Each row is followed by roughly how far along a hidden order it lies, from 0 to 10. A new part has a new order.
[ 3 23  2  6  9  8  8 15 18 14 13 22  7  2  5  6  6  5 -1 -1  0 -5 13  0
  4 -1  0  0 -3  0  5 -5  1  0  1  4 -1  0 -1  0 -1 -1  3  2  3  4  1]
4
[  1  -2   0  -1  -2   0  -3   0   1   0  -1   0  -1   0   0  -1   1   2
 -11   0   0   2  12   9  23   3  12   3  10  11  21  14  25  16   5  13
   1   3   2   3   0   0   0  -1   1   1   0]
6
[ 2 -3  0 -1 -2  0 -4  0  1  0 -2  1 -2  0  1 -4  0  1 -9 -1  0 -4  4  5
  5  0  2  0  2  3  8  1 17 12  5 20  3  9  7 15  7  4 10  7  8  5  2]
2
[  8  22   3   7   7  10   2  10  10   6   1   7  -2  -1   1  -5   1   2
 -18  -3   0  -9   7   8   5   0   0  -1  -2  -1   3 -16   8  -1   0   3
  -2   2  -2  -2  -3  -1   5   6  12  12   9]
1
[ 7 32  3  9 11  8  5  7  9  5  3  4  0  0 -1 -1  1  3 -6 -2  0 -5  7  1
  3  0  0  0 -2 -1  4 -6  2  0  1  4 -1  1 -1  1  1  1  8 10 10 11  8]
1
[ 1  8  0 -1 -2 -3 -3  1  2 -1 -1 -2 -1  0  0  0  2  6  3  2  3 10 35 17
 58  5 20  4  7  9 18  2 11  6  2  7 -1  1 -1 -1 -2 -1  1  0  2  2  0]
9
[ 0  1  0 -1 -2 -2 -2  0  1  0  1  3  1  1  5  8 11  9 18  9  4 22 37 20
 48  5 14  2  3  3  6 -2  5  1  0  3 -1  1 -1 -1 -1 -1  0  0  1  1  0]
10
[ 3 14  2  4  6  8  4 14 18 15 12 27  6  3  8  5  5  6 -7 -1  0 -7  8  4
  6 -1  1 -1 -3 -1  4 -9  5  0  1  3 -2  1 -2 -2 -2 -2  1  0  3  4  1]
4
[ 1  1  0 -1 -2 -2 -5  0  1 -1 -2 -1 -2  0  0 -3  1  4 -5  1  1  4 25 15
 47  5 19  4  8 11 22  5 18 10  3 10 -1  2 -1  0 -3 -2  2 -2  2  2  0]
8
[ 1 -1  0 -1 -2 -1 -3  0  1 -1 -1  2 -1  0  0 -3  0  1 -6 -1  0 -3  5  5
 21  1  5  1  4  7 17  9 24 18  7 21  3  8  5 10  4  2  4  2  3  3  1]
4
[ 0 -5  0 -1 -1  1  0  2  0  2  1  9  3  2 10 13 15 11 26 11  4 24 26 15
 38  4  8  1  3  2  0  0  3  0  0 -1  0  1  0 -1 -1  0 -1 -2  0  0  1]
10
[ 1 10  1  0  0 -1 -1  6 10  9 11 26  9  4 16 20 18 14 13  4  2  0 22  5
  9 -1  1 -1 -2 -1  6 -9  2  0  1  5 -2  1 -2 -1 -2 -1  2  0  2  2  0]
8
[  6  27   3   8  11  11   7  12  13   8   4  12   1   1   2   0   1   2
 -13  -2   0  -5   6   3   5  -1   1  -1  -1  -1   3  -8   4   0   0   3
  -1   1  -1  -1  -1   0   4   5   7   9   6]
1
[ 1  5  0 -1 -3 -3 -4  0  3 -1 -1  1 -1  0  3  3  8  9 12 10  4 18 42 22
 56  5 16  2  4  4 10 -6  8  2  1  4 -1  1 -1 -1 -3 -2  1 -2  2  2  0]
10
[ 8 28  2  7  6  6  2  5  5  2  0  3 -1  0  0 -4  1  2 -7 -2  0 -6  9  4
  4  0  1 -1 -2 -1  3 -8  4  0  0  4 -1  2  0  4  2  2 12 15 14 14 11]
0
[ 6 22  2  8 11 12  8 11 12  9  5 13  2  1  2 -2  2  2 -7 -1  0 -3  3  4
  2  0  0 -1  0 -1  1 -8  4 -1  0  2 -1  1 -1 -1 -1  0  3  4  7  9  7]
1
[ 1 -6  0 -1 -2  1 -3 -2  1  1 -1  6  1  1  8  7 12  9 17 10  4 23 30 22
 47  5 13  1  4  2  3 -4  5  0 -1  0 -1  1 -1 -2 -2 -1 -1 -2  0  1  2]
10
[ 1  2  0  0 -2 -1 -2  2  3  2  4 11  5  3 13 19 19 14 25 11  4 16 29 13
 25  1  5  0  0  0  4 -6  2  0  0  2 -1  1 -1 -1 -2 -1  1  0  1  1  0]
10
[  1  -8   0  -2  -5   0  -5   0   1   0  -2   7   0   1   7   5  12  11
  13  10   4  20  34  24  44   4  12   1   3   2   5 -10   9   0  -1   2
  -2   2  -1  -3  -4  -2  -2  -4   2   2   2]
10
[  5  21   2   7  10  11   7  15  16  11   8  18   3   1   3   0   1   4
 -10  -2   0  -8  12   4   5  -1   0  -1  -2  -1   5 -11   6   0   0   4
  -2   1  -2  -1  -3  -2   2   2   6   7   5]
2
[  4  10   1  -1  -3  -2  -5   0   2  -2  -3  -1  -2  -1  -1  -4   0   4
 -11  -2   0  -8  12   6   7  -1   0  -1  -2   0   9 -10  14   7   4  17
   1   8   6  18   9   5  17  14  12  10   4]
0
